Look-ups in named tables: a row name and a column name give one cell, copied from the table.

vus =
|  | duvibak | madinem | gez | bofuz | dobetu | mobuv | fusib |
|---|---|---|---|---|---|---|---|
| sop | 30 | 74 | 65 | 71 | 56 | 33 | 36 |
| musek | 36 | 35 | 52 | 55 | 54 | 39 | 22 |
| zubiza | 33 | 52 | 37 | 69 | 32 | 33 | 68 |
| fut | 59 | 22 | 29 | 61 | 68 | 36 | 35 |
| lof | 73 | 42 | 28 | 46 | 35 | 41 | 55 |
| noz | 27 | 68 | 45 | 44 | 66 | 36 | 56 |
| mipoba | 51 | 47 | 33 | 35 | 67 | 36 | 68 |

fut, duvibak -> 59
lof, gez -> 28
sop, dobetu -> 56
zubiza, dobetu -> 32
mipoba, gez -> 33
mipoba, dobetu -> 67

suminek.tsv
	fopavub	teg	zan	rezim	kir	matapu	fus	renabek	zekaz
foroto	2597	-209	1472	4254	4037	-721	-3048	-5163	-328
far	2482	6642	4884	-4435	6538	3616	5839	1816	-1731
fuzos	-5245	-3552	5980	6935	5256	3230	3570	663	2185
zarig	1374	201	-2894	-1719	5067	-3116	-2891	-3574	-1785

kir of zarig: 5067
matapu of far: 3616
rezim of far: -4435
fopavub of fuzos: -5245
fopavub of foroto: 2597
zekaz of zarig: -1785
rezim of zarig: -1719
matapu of foroto: -721
renabek of foroto: -5163
teg of fuzos: -3552
Row with the largest fus: far

povi =
         vigela    siv  remak  tivovon    fiz    zep    ral
kopon     53996  58453  51961    71702  36743  81423  56261
kir       56264  49887  57765    50598  58849  41013  41983
fitu      50315  47301  32689    39667  50340  43780  32685
gamipa    45659  45633  46304    46756  40436  46807  61449
veb       39192  28295  24326    20862  46678  44197  39288
bopufog   82650  53622  48661    72418  34246  44416  18756
kal       52831  52488  65204    55497  70716  58884  36448
pigilak   57087  52183  49422    42027  48189  54059  47311
rak       40934  40336  38522    45309  44262  39561  39897
podep     67838  49536  56635    50157  53701  39287  53465
sadira    52813  49515  55299    48063  51676  44722  52150
pup       49909  50449  53080    90454  64847  60488  43303
nasivet   35688  49149  46213    22787  62942  58153  62402

pup, remak: 53080
bopufog, siv: 53622
kir, ral: 41983
kopon, vigela: 53996
kopon, tivovon: 71702
rak, siv: 40336
nasivet, vigela: 35688

fet
cols = voz, tekas, kodima, naze, loto, nez, gubid, tigevad, merasa
bibufe: [-21, 35, -29, -5, -28, -30, 18, 16, -11]
dukiv: [82, -1, -9, -37, 61, -78, 34, 67, -53]
kob: [-8, -46, 16, 20, -28, -63, -31, -55, -68]
nerike: [-29, -26, -30, -1, -5, -21, -24, 28, 12]
logor: [-32, 5, -8, -1, -7, -25, -13, -32, -32]
baf: [-32, -74, -22, -37, 1, -35, -28, 8, 17]
nog: [-17, -25, -15, -22, -16, -9, -8, -4, -12]
tagaz: [-39, -14, -24, 2, -24, -49, -19, 1, 26]
zaf: [18, 11, -5, -31, 7, -28, 4, -14, -60]
nup: [-16, -51, -20, -5, 14, 43, -37, 17, 1]
tis: [13, -5, -39, -18, -1, -39, -16, -12, 6]
rogizen: [-7, -23, -34, -9, -15, -12, -29, -1, -24]
reb: [-2, -9, 1, -17, 22, -43, 8, -23, -50]

baf, loto => 1
zaf, kodima => -5
nup, gubid => -37
tagaz, naze => 2
tis, loto => -1
dukiv, loto => 61
nog, gubid => -8
nerike, naze => -1
rogizen, tekas => -23
nup, tigevad => 17
reb, kodima => 1
nup, tekas => -51
bibufe, merasa => -11

